Below is a small trained network, with its code and all its weights. Each question gives an input and a target symbol and asks what happens when units are switched off, that is, made to give their printed mean instead of their output.

import numpy as np


def w(rows, s, z=0):
    codes = np.array(rows[::2]) - 128.0
    scale = np.full(codes.shape[1], s)
    scale[-1] = z or s
    return codes * scale


def f(y):
    return y / 2 * (1 + np.tanh(0.7978845608 * (y + 0.044715 * y**3)))


def softmax(a):
    e = np.exp(a - a.max(-1, keepdims=True))
    return e / e.sum(-1, keepdims=True)


def log_softmax(a):
    a = a - a.max(-1, keepdims=True)
    return a - np.log(np.exp(a).sum(-1, keepdims=True))


def net(x, mask):
    ids = ['ΓΦΩαδεθλμσ'.index(c) for c in x.split()]
    T = len(ids)
    res = E[ids] + P[:T]
    q, k, v = (res @ M[0].T for M in (Q, K, V))
    z = softmax(np.where(np.tri(T) > 0, q @ k.T / 3**0.5, -1e9)) @ v
    res = res + np.where(mask[0], z, O[0][:, -1]) @ O[0][:, :-1]
    y = f(res @ A[0][:, :-1].T + A[0][:, -1])
    res = res + np.where(mask[1:25], y, B[0][:, -1]) @ B[0][:, :-1]
    return log_softmax(res[-1] @ U[:, :-1].T + U[:, -1])


Q, K, V, O, A, B = {}, {}, {}, {}, {}, {}
E = w([
[32,180,146,89,160],'Γ',
[124,117,47,115,50],'Φ',
[115,115,212,106,161],'Ω',
[72,164,173,176,122],'α',
[128,56,147,49,134],'δ',
[131,95,33,159,252],'ε',
[80,124,144,62,158],'θ',
[148,82,86,64,88],'λ',
[144,126,100,202,37],'μ',
[58,194,81,130,91],'σ',
],0.023)
P = w([
[226,255,120,113,103],'0',
[179,219,130,103,119],'1',
[149,186,129,100,123],'2',
[128,158,130,101,125],'3',
[109,133,129,102,123],'4',
[91,111,128,106,120],'5',
[77,97,125,107,121],'6',
[60,79,123,110,118],'7',
[43,62,124,114,117],'8',
[32,47,127,117,112],'9',
[20,32,120,120,110],'10',
[6,19,124,120,107],'11',
],0.011)
Q[0] = w([
[65,218,95,137,138],'head 0',
[177,105,213,246,163],'head 0',
[200,116,114,205,97],'head 0',
],0.011)
K[0] = w([
[106,183,75,174,168],'head 0',
[134,128,247,204,101],'head 0',
[121,130,150,117,2],'head 0',
],0.011)
V[0] = w([
[234,86,118,55,166],'head 0',
[171,219,156,221,235],'head 0',
[238,146,20,254,84],'head 0',
],0.0057)
O[0] = w([
[2,220,62,145,71,2],'head 0',
[70,78,29,85,62,119],'head 0',
[71,124,159,80,172,157],'head 0',
],0.0088,0.0029)
A[0] = w([
[182,184,122,175,113,210],'neuron 0',
[131,163,168,124,95,103],'neuron 1',
[121,165,211,41,194,11],'neuron 2',
[106,122,73,147,110,78],'neuron 3',
[139,174,183,112,185,87],'neuron 4',
[96,98,153,108,62,126],'neuron 5',
[142,91,101,155,143,128],'neuron 6',
[116,151,93,134,151,126],'neuron 7',
[106,158,178,118,211,106],'neuron 8',
[211,88,112,57,94,150],'neuron 9',
[226,91,112,65,168,93],'neuron 10',
[95,68,152,57,161,88],'neuron 11',
[143,135,161,149,52,112],'neuron 12',
[148,94,154,135,131,159],'neuron 13',
[150,160,130,116,70,69],'neuron 14',
[253,242,166,195,137,87],'neuron 15',
[152,114,133,38,145,17],'neuron 16',
[172,166,62,193,110,103],'neuron 17',
[244,98,129,93,109,120],'neuron 18',
[108,174,194,79,162,143],'neuron 19',
[124,201,181,191,138,83],'neuron 20',
[117,182,89,214,63,176],'neuron 21',
[104,111,123,173,184,154],'neuron 22',
[59,151,150,146,106,91],'neuron 23',
],0.015,0.011)
B[0] = w([
[126,101,156,204,139,221],'neuron 0',
[129,85,127,103,170,140],'neuron 1',
[77,179,24,115,45,129],'neuron 2',
[162,139,237,152,119,159],'neuron 3',
[206,77,44,207,75,127],'neuron 4',
[139,143,102,88,149,253],'neuron 5',
[121,202,163,95,144,146],'neuron 6',
[151,147,175,124,141,148],'neuron 7',
[200,166,86,143,97,140],'neuron 8',
[134,97,161,185,130,177],'neuron 9',
[164,126,26,150,77,125],'neuron 10',
[159,142,122,201,127,196],'neuron 11',
[124,158,101,106,183,179],'neuron 12',
[74,191,98,94,77,195],'neuron 13',
[107,119,142,99,89,126],'neuron 14',
[109,189,2,124,8,161],'neuron 15',
[93,109,17,132,138,123],'neuron 16',
[165,115,4,126,101,127],'neuron 17',
[189,173,66,158,172,151],'neuron 18',
[146,99,157,176,182,194],'neuron 19',
[208,121,30,178,153,131],'neuron 20',
[195,88,143,144,159,231],'neuron 21',
[138,94,96,71,83,190],'neuron 22',
[178,169,118,127,134,188],'neuron 23',
],0.0097,0.0066)
U = w([
[150,189,136,120,151,31],'Γ',
[211,110,126,51,82,69],'Φ',
[85,112,204,92,126,183],'Ω',
[160,81,222,94,254,255],'α',
[148,75,85,108,154,47],'δ',
[222,106,81,24,208,78],'ε',
[137,150,92,98,150,66],'θ',
[76,121,144,62,25,144],'λ',
[252,130,109,230,137,173],'μ',
[205,175,158,73,122,43],'σ',
],0.008,0.0059)

Each question gives the input, a string of symbols that net reads in full, and the target symbol t.
The units are the heads (3 rows each of Q, K, V and O) and the neurons (one row each of A and B). Each row of codes is followed by its name. A weight is (code - 128) times the scale printed after its matrix; where a second scale follows, it is the last column's (O, A, B and U).
mask holds one flag per unit, heads first, then neurons. A switched-off unit (its flag False) gives its mean, the last column of its rows in O or B, instead of its output. The means were averaged over made-up inputs and are rounded, as every weight is.
A unit's drop is (log p(t) with every unit on - log p(t) with that unit switched off) / (log p(t) with every unit on - log p(t) with every unit switched off).
The circuit of an input: a set's keep is (log p(t) with only the set's units on - log p(t) with every unit switched off) / (log p(t) with every unit on - log p(t) with every unit switched off). Starting from the 12 units with the biggest drops (on a tie, the unit counted first), units are removed one at a time, each time the one whose removal leaves the highest keep (on an exact tie, the one counted first), for as long as the keep stays at least 0.8.
units of the circuit, in order: the units of the circuit, biggest drop first
unit that matters most: the unit with the biggest drop
top k neurons: the k neurons with the biggest drops, biggest first
drop of u: that unit's drop, to one decimal
input θ μ θ α λ σ Γ, target μ: units of the circuit, in order : [neuron 8; neuron 4]
input μ α θ σ α Γ μ θ α μ μ, target λ: units of the circuit, in order : [head 0; neuron 13; neuron 19; neuron 21]
input λ θ μ σ α, target μ: unit that matters most : neuron 20
input σ Γ Γ α μ θ δ θ μ, target α: units of the circuit, in order : [head 0; neuron 15]
input ε ε α ε δ, target δ: units of the circuit, in order : [head 0; neuron 16; neuron 11]
input Φ δ δ λ μ δ λ θ μ δ σ α, target μ: units of the circuit, in order : [head 0; neuron 20]
input Φ μ λ, target μ: top 2 neurons : [neuron 9; neuron 19]
input ε Ω σ, target σ: top 4 neurons : [neuron 23; neuron 3; neuron 21; neuron 7]
input μ θ α θ Γ α α α λ α λ α, target λ: top 4 neurons : [neuron 13; neuron 22; neuron 19; neuron 21]
input Φ α ε Γ, target Γ: top 2 neurons : [neuron 23; neuron 2]
input ε δ α δ δ Γ, target Γ: top 2 neurons : [neuron 23; neuron 11]
input α μ α Γ ε α σ δ, target δ: top 3 neurons : [neuron 16; neuron 11; neuron 5]
input σ θ μ α θ Ω Γ σ Γ α Φ, target μ: top 2 neurons : [neuron 18; neuron 9]
input α σ μ Γ, target μ: unit that matters most : neuron 4
input Φ μ Γ Φ Ω, target μ: drop of neuron 18 : 0.1
input λ α μ Γ σ λ θ, target μ: drop of neuron 23 : 0.0
input Ω μ α Ω α θ σ θ α σ, target α: drop of neuron 19 : -0.1
